Here is a tiny trained network, its code and every weight. The questions are about switching its units off for an input and a target symbol, where a switched-off unit gives its printed mean instead of its output.

import numpy as np


def w(rows, s, z=0):
    codes = np.array(rows[::2]) - 128.0
    scale = np.full(codes.shape[1], s)
    scale[-1] = z or s
    return codes * scale


def f(y):
    return y / 2 * (1 + np.tanh(0.7978845608 * (y + 0.044715 * y**3)))


def softmax(a):
    e = np.exp(a - a.max(-1, keepdims=True))
    return e / e.sum(-1, keepdims=True)


def log_softmax(a):
    a = a - a.max(-1, keepdims=True)
    return a - np.log(np.exp(a).sum(-1, keepdims=True))


def net(x, mask):
    ids = ['βγδζηθλμξπστφψω'.index(c) for c in x.split()]
    T = len(ids)
    res = E[ids] + P[:T]
    r = res
    for j in range(2):
        rows = slice(2 * j, 2 * j + 2)
        q, k, v = (r @ M[0][rows].T for M in (Q, K, V))
        z = softmax(np.where(np.tri(T) > 0, q @ k.T / 2**0.5, -1e9)) @ v
        o = O[0][rows]
        res = res + np.where(mask[j], z, o[:, -1]) @ o[:, :-1]
    y = f(res @ A[0][:, :-1].T + A[0][:, -1])
    res = res + np.where(mask[2:10], y, B[0][:, -1]) @ B[0][:, :-1]
    return log_softmax(res[-1] @ U[:, :-1].T + U[:, -1])


Q, K, V, O, A, B = {}, {}, {}, {}, {}, {}
E = w([
[167,85,122],'β',
[194,86,136],'γ',
[166,111,128],'δ',
[182,100,127],'ζ',
[196,75,163],'η',
[132,116,60],'θ',
[194,83,149],'λ',
[167,121,172],'μ',
[89,162,123],'ξ',
[213,212,116],'π',
[4,140,95],'σ',
[147,153,151],'τ',
[174,124,139],'φ',
[155,120,181],'ψ',
[62,92,245],'ω',
],0.016)
P = w([
[162,195,140],'0',
[116,34,100],'1',
[186,138,129],'2',
[125,239,188],'3',
[112,47,83],'4',
[181,131,134],'5',
[111,248,199],'6',
[114,55,78],'7',
],0.012)
Q[0] = w([
[107,80,114],'head 1',
[72,62,136],'head 1',
[6,148,126],'head 2',
[115,139,54],'head 2',
],0.014)
K[0] = w([
[149,104,231],'head 1',
[104,41,241],'head 1',
[10,126,21],'head 2',
[164,254,27],'head 2',
],0.0077)
V[0] = w([
[137,26,147],'head 1',
[89,145,254],'head 1',
[145,137,139],'head 2',
[231,110,78],'head 2',
],0.0084)
O[0] = w([
[154,88,51,89],'head 1',
[159,2,204,253],'head 1',
[130,155,147,189],'head 2',
[235,106,51,235],'head 2',
],0.0066,0.0015)
A[0] = w([
[125,206,122,112],'neuron 1',
[247,154,151,45],'neuron 2',
[155,13,111,33],'neuron 3',
[237,161,207,19],'neuron 4',
[99,200,219,78],'neuron 5',
[157,211,150,254],'neuron 6',
[163,213,101,171],'neuron 7',
[60,133,174,174],'neuron 8',
],0.012,0.0057)
B[0] = w([
[47,175,192,176],'neuron 1',
[41,188,45,224],'neuron 2',
[79,212,161,212],'neuron 3',
[118,209,85,216],'neuron 4',
[226,176,115,211],'neuron 5',
[116,39,186,255],'neuron 6',
[89,2,146,218],'neuron 7',
[202,143,21,194],'neuron 8',
],0.0072,0.0096)
U = w([
[185,24,85,124],'β',
[104,126,55,96],'γ',
[118,134,162,232],'δ',
[134,89,79,154],'ζ',
[133,196,73,2],'η',
[55,44,223,173],'θ',
[140,185,69,44],'λ',
[152,131,85,114],'μ',
[202,69,164,143],'ξ',
[54,237,176,65],'π',
[120,244,106,98],'σ',
[149,156,109,72],'τ',
[56,155,107,118],'φ',
[99,166,102,72],'ψ',
[218,146,129,197],'ω',
],0.011,0.0058)

Each question gives the input, a string of symbols that net reads in full, and the target symbol t.
The units are the heads (2 rows each of Q, K, V and O) and the neurons (one row each of A and B). Each row of codes is followed by its name. A weight is (code - 128) times the scale printed after its matrix; where a second scale follows, it is the last column's (O, A, B and U).
mask holds one flag per unit, heads first, then neurons. A switched-off unit (its flag False) gives its mean, the last column of its rows in O or B, instead of its output. The means were averaged over made-up inputs and are rounded, as every weight is.
A unit's drop is (log p(t) with every unit on - log p(t) with that unit switched off) / (log p(t) with every unit on - log p(t) with every unit switched off).
The circuit of an input: a set's keep is (log p(t) with only the set's units on - log p(t) with every unit switched off) / (log p(t) with every unit on - log p(t) with every unit switched off). Starting from all 10 units, units are removed one at a time, each time the one whose removal leaves the highest keep (on an exact tie, the one counted first), for as long as the keep stays at least 0.8.
circuit, biggest first: the units of the circuit, biggest drop first
top k neurons: the k neurons with the biggest drops, biggest first
drop when u is switched off: that unit's drop, to one decimal
input λ φ ξ ω η, target θ: circuit, biggest first -> (head 1; neuron 3)
input π θ ω σ γ ξ μ η, target θ: circuit, biggest first -> (neuron 8)
input ω ω π ω ω ω ξ ψ, target θ: circuit, biggest first -> (head 1; head 2)
input ω θ φ ζ ω ξ σ, target σ: circuit, biggest first -> (neuron 8; neuron 5)
input γ σ σ δ ζ θ ω ζ, target θ: circuit, biggest first -> (head 1; neuron 8)
input μ φ ω ω τ, target θ: circuit, biggest first -> (head 1; neuron 8)
input θ μ ω φ π, target θ: top 4 neurons -> (neuron 7; neuron 8; neuron 5; neuron 6)
input ω ξ μ ξ ξ λ ω μ, target θ: top 4 neurons -> (neuron 5; neuron 8; neuron 4; neuron 2)
input ξ δ ω ω λ, target θ: circuit, biggest first -> (head 1; neuron 3)
input ω φ ω η φ, target θ: circuit, biggest first -> (neuron 8; neuron 5)
input ξ β θ, target β: circuit, biggest first -> (neuron 3; neuron 4)
input π β ω μ, target ω: circuit, biggest first -> (neuron 5; neuron 3)
input ξ σ ω δ θ, target θ: circuit, biggest first -> (head 1; neuron 8)
input ξ β ξ η φ ξ ω σ, target θ: circuit, biggest first -> (head 1)
input τ γ σ τ ζ θ τ, target θ: top 2 neurons -> (neuron 6; neuron 7)
input ω γ θ β, target θ: top 3 neurons -> (neuron 6; neuron 7; neuron 8)
input ω θ ω σ μ, target θ: top 2 neurons -> (neuron 5; neuron 4)
input φ ω ξ ψ, target ω: drop when neuron 2 is switched off -> 0.3
input σ η β θ β η σ, target σ: drop when neuron 8 is switched off -> 1.1
input η ω ω θ ψ, target θ: drop when neuron 8 is switched off -> 0.3
input μ π ψ ψ θ φ θ, target θ: top neuron -> (neuron 7)
